Look-ups in named tables: a row name and a column name give one cell, copied from the table.

fefu =
           rud  kituge    zem
sareles  0.698   0.761  0.918
veruz    0.051   0.647  0.782
nuf      0.848   0.579  0.914
zinuta   0.042   0.564  0.826
lup      0.049   0.612  0.768
gebo     0.289   0.697  0.776
mana     0.263   0.662  0.742

rud of zinuta is 0.042
kituge of sareles is 0.761
rud of nuf is 0.848
zem of mana is 0.742
zem of veruz is 0.782
zem of lup is 0.768
rud of lup is 0.049
rud of mana is 0.263
rud of gebo is 0.289
Row with the largest zem: sareles

doki:
cols = lebatof, nuket, motep, keb, gez, tise, zez, dumu, rut, nep
tozerep: [-0.37, -0.64, -0.14, -0.07, -0.22, -0.85, -0.56, -0.08, -0.48, -0.83]
nunulaf: [0.61, -0.09, 0.07, -0.11, 0.42, 0.14, 0.57, -0.12, 0.14, -0.01]
fipe: [-0.15, 0.80, -0.27, -0.30, -0.42, 0.15, 0.07, -0.21, 0.29, 0.93]

tozerep, motep => -0.14
tozerep, rut => -0.48
tozerep, nuket => -0.64
fipe, nep => 0.93
tozerep, zez => -0.56
tozerep, dumu => -0.08
fipe, keb => -0.30
fipe, gez => -0.42

fut
columns: kamaror, zas, nel, kol, mupo
gur: [6, -30, 53, 4, 6]
fadigud: [-44, -19, 31, -29, -57]
til: [-34, -6, -48, -18, -39]
bok: [33, -8, -15, -29, 37]

What is the kol of bok in fut?
-29
What is the kol of til in fut?
-18
What is the mupo of fadigud in fut?
-57
What is the kol of gur in fut?
4
What is the kamaror of gur in fut?
6
What is the zas of bok in fut?
-8

vem =
        fid  tamigob  sul  dizik
kufabi   49      108   34    199
laf     134      116  129     62
dodug    53       47   60     93

kufabi, fid -> 49
laf, sul -> 129
laf, tamigob -> 116
kufabi, tamigob -> 108
dodug, tamigob -> 47
dodug, dizik -> 93
laf, fid -> 134
kufabi, dizik -> 199
laf, dizik -> 62
dodug, fid -> 53
kufabi, sul -> 34
dodug, sul -> 60
Which row has the largest sul? laf

febap =
        kagizop   nim   vev  lafopi  dirozog  nizeka  vilisa   kar
bigadi     5521  8587  1769    5464     3837    2442    5106  3140
nez        3864  7495  6654    8055     2703    2616    5014  1201
doba       4909  3803  5363    1008     4936    3539    3971  4792

dirozog of bigadi: 3837
nim of nez: 7495
lafopi of bigadi: 5464
kar of nez: 1201
nim of doba: 3803
dirozog of doba: 4936
kagizop of bigadi: 5521
nizeka of doba: 3539
nizeka of bigadi: 2442

Table vedud
|  | tiko | povoz | nus | kof | rut | tasosem |
|---|---|---|---|---|---|---|
| lov | 52 | 92 | 137 | 86 | 143 | 107 |
| viroko | 113 | 61 | 158 | 133 | 25 | 94 |
| sor | 45 | 105 | 138 | 119 | 141 | 109 |
| zuv | 115 | 107 | 115 | 135 | 20 | 116 |
| pamu | 97 | 1 | 38 | 144 | 99 | 105 |
| gud | 94 | 79 | 55 | 101 | 99 | 91 |
| pezo | 109 | 147 | 169 | 109 | 106 | 123 |
| taf | 67 | 106 | 90 | 92 | 86 | 82 |
| lumumir | 148 | 72 | 160 | 38 | 84 | 150 |
| damuza | 95 | 128 | 152 | 22 | 71 | 98 |
| lobovin | 149 | 118 | 135 | 58 | 94 | 124 |
| sele | 200 | 62 | 138 | 127 | 120 | 137 |

zuv, rut -> 20
zuv, povoz -> 107
pezo, tasosem -> 123
sele, nus -> 138
lobovin, tasosem -> 124
lumumir, povoz -> 72
Which row has the largest kof? pamu

vun
columns: magama, gazi, revibed, zim, bemo, tifu, berob, benir
zezezez: [-75, 227, -830, -618, -283, -387, 90, -444]
vetu: [-348, -262, -451, -405, -283, -387, -262, -315]
fudi: [-270, 371, -926, -621, -44, -387, 548, -351]
zigot: [-408, 227, -497, 53, -581, -950, -81, 169]
muvad: [-358, 221, -497, -405, -283, -387, 341, -7]
tavur: [-633, 227, -401, -405, -282, -387, 393, -315]

What is the berob of zezezez in vun? 90
What is the benir of vetu in vun? -315
What is the zim of vetu in vun? -405
What is the gazi of tavur in vun? 227
What is the zim of zezezez in vun? -618
What is the tifu of zigot in vun? -950
What is the zim of fudi in vun? -621
What is the revibed of fudi in vun? -926
What is the tifu of muvad in vun? -387
What is the tifu of zezezez in vun? -387
What is the bemo of zezezez in vun? -283
What is the bemo of tavur in vun? -282

Table satuvuz
	fevevab	tok	tolugu
rugi	0.400	0.360	0.456
suv	0.360	0.362	0.411
moz	0.340	0.358	0.423
ber	-0.736	0.509	0.367
gom	-0.599	0.690	-0.375
lovama	0.345	0.357	0.459
lapagi	0.293	0.388	0.413
mivozut	-0.598	0.655	-0.424
zoz	0.316	0.317	0.406
lumitez	-0.627	0.660	-0.400
zur	0.347	0.337	0.444
mib	0.353	0.321	0.406
panib	0.355	0.316	0.422
narepam	-0.779	-0.566	0.997

tolugu of zoz: 0.406
tok of suv: 0.362
tok of gom: 0.690
tok of zoz: 0.317
tok of ber: 0.509
fevevab of lapagi: 0.293
fevevab of rugi: 0.400
tok of narepam: -0.566
fevevab of lumitez: -0.627
fevevab of moz: 0.340
fevevab of zoz: 0.316
fevevab of lovama: 0.345
fevevab of mivozut: -0.598
tolugu of gom: -0.375
tok of mivozut: 0.655
tok of lovama: 0.357
fevevab of panib: 0.355
fevevab of zur: 0.347

rar =
         pomisaf     zag   mirov     von     guf   mesat     gem
bolu      -0.218   0.162  -0.038   0.067   0.156   0.207  -0.147
ketobe     0.340   0.150   0.373   0.395   0.370  -0.042  -0.475
rudetes   -0.360   0.147   0.110   0.153   0.063   0.200   0.159
dun        0.247   0.173  -0.805  -0.450  -0.133   0.104   0.909
belaru     0.680   0.361  -0.442   0.198   0.115  -0.170  -0.059
sezef     -0.035  -0.139   0.430   0.391   0.223  -0.111  -0.697
vimar      0.283  -0.524   0.364  -0.222  -0.149  -0.463  -0.503
mig       -0.517   0.186  -0.060  -0.120   0.014   0.236   0.585

mirov of rudetes is 0.110
pomisaf of bolu is -0.218
guf of bolu is 0.156
zag of ketobe is 0.150
zag of bolu is 0.162
pomisaf of rudetes is -0.360
gem of bolu is -0.147
mirov of sezef is 0.430

